Below are the code and all the weights of a small trained network. Each question names an input and a class and asks about switching units off, where a switched-off unit gives its printed mean instead of its output.

import numpy as np


def w(rows, s, z=0):
    codes = np.array(rows[::2]) - 128.0
    scale = np.full(codes.shape[1], s)
    scale[-1] = z or s
    return codes * scale


def f(y):
    return y / 2 * (1 + np.tanh(0.7978845608 * (y + 0.044715 * y**3)))


def log_softmax(a):
    a = a - a.max(-1, keepdims=True)
    return a - np.log(np.exp(a).sum(-1, keepdims=True))


def net(x, mask):
    res = np.array(x, float).reshape(1, 5) / 4 @ E
    y = f(res @ A[0][:, :-1].T + A[0][:, -1])
    res = res + np.where(mask, y, B[0][:, -1]) @ B[0][:, :-1]
    return log_softmax(res[-1] @ U[:, :-1].T + U[:, -1])


A, B = {}, {}
E = w([
[63,134,96,192,86,176,192,84,100],'x0',
[146,143,97,102,90,129,164,149,133],'x1',
[138,137,135,110,145,152,138,122,120],'x2',
[87,75,15,74,181,83,199,125,46],'x3',
[175,130,228,141,65,116,93,180,7],'x4',
],0.015)
A[0] = w([
[155,182,163,157,89,151,112,141,70,148],'n1',
[174,85,89,79,174,71,101,104,142,149],'n2',
[176,147,169,151,74,138,94,133,92,115],'n3',
[180,92,138,21,156,72,47,171,174,254],'n4',
[176,202,176,93,150,40,76,176,77,135],'n5',
[141,177,145,155,115,174,91,140,219,153],'n6',
[148,38,166,113,109,94,157,157,2,66],'n7',
],0.0095,0.008)
B[0] = w([
[129,73,245,216,119,135,40,180,90,210],'n1',
[113,116,171,23,187,98,185,161,97,193],'n2',
[112,118,120,180,89,115,61,186,86,210],'n3',
[222,165,124,83,226,39,125,130,162,253],'n4',
[147,188,93,176,173,59,128,144,176,222],'n5',
[88,183,171,150,116,117,99,69,213,226],'n6',
[149,157,154,89,64,160,188,28,248,206],'n7',
],0.012,0.018)
U = w([
[201,202,160,106,163,92,122,48,195,219],'0',
[71,123,174,159,66,229,161,25,197,230],'1',
[152,43,159,54,216,82,165,215,97,86],'2',
[2,102,29,112,170,149,165,64,47,65],'3',
[196,167,138,181,195,70,82,238,89,1],'4',
[84,65,192,190,109,169,89,229,25,78],'5',
],0.0098,0.0039)

Each question gives the input, the list of numbers given to net, and the class t.
The units are the neurons (one row each of A and B). Each row of codes is followed by its name. A weight is (code - 128) times the scale printed after its matrix; where a second scale follows, it is the last column's (A, B and U).
mask holds one flag per neuron, in row order. A switched-off neuron (its flag False) gives its mean, the last column of its row in B, instead of its output. The means were averaged over made-up inputs and are rounded, as every weight is.
A unit's drop is (log p(t) with every unit on - log p(t) with that unit switched off) / (log p(t) with every unit on - log p(t) with every unit switched off).
The circuit of an input: a set's keep is (log p(t) with only the set's units on - log p(t) with every unit switched off) / (log p(t) with every unit on - log p(t) with every unit switched off). Starting from all 7 units, units are removed one at a time, each time the one whose removal leaves the highest keep (on an exact tie, the one counted first), for as long as the keep stays at least 0.8.
units of the circuit, in order: the units of the circuit, biggest drop first
most important unit: the unit with the biggest drop
k most important neurons: the k neurons with the biggest drops, biggest first
drop when u is switched off: that unit's drop, to one decimal
input [1,-8,-4,-6,2], class 5: most important unit => n4
input [-1,1,8,-2,6], class 4: 2 most important neurons => (n5 n1)
input [4,2,8,0,2], class 5: units of the circuit, in order => (n6 n4)
input [2,-1,6,2,7], class 1: units of the circuit, in order => (n7 n4)
input [8,-2,-3,3,-7], class 3: 2 most important neurons => (n7 n6)
input [-7,-5,1,-2,1], class 4: 2 most important neurons => (n7 n5)
input [7,-4,1,7,0], class 3: 3 most important neurons => (n6 n1 n4)
input [6,-5,-8,-1,1], class 5: 3 most important neurons => (n7 n4 n6)
input [-8,1,-4,-7,1], class 4: 3 most important neurons => (n7 n3 n1)
input [0,7,-2,2,-3], class 2: 2 most important neurons => (n6 n7)
input [-7,5,-5,1,4], class 0: 2 most important neurons => (n7 n4)
input [0,-1,5,5,8], class 0: 2 most important neurons => (n7 n5)
input [-2,1,4,6,0], class 2: 2 most important neurons => (n6 n2)
input [5,-1,-2,2,-7], class 3: most important unit => n7
input [4,6,0,5,4], class 1: 2 most important neurons => (n4 n7)
input [2,-7,-4,6,-7], class 3: 2 most important neurons => (n4 n1)
input [1,1,3,4,-3], class 3: 2 most important neurons => (n4 n1)
input [4,-2,8,-1,-6], class 1: drop when n5 is switched off => 0.0
input [-4,-1,4,5,0], class 2: drop when n6 is switched off => 1.2
input [-8,-7,5,3,-5], class 2: drop when n2 is switched off => 0.2
input [7,2,-4,4,8], class 1: units of the circuit, in order => (n7)
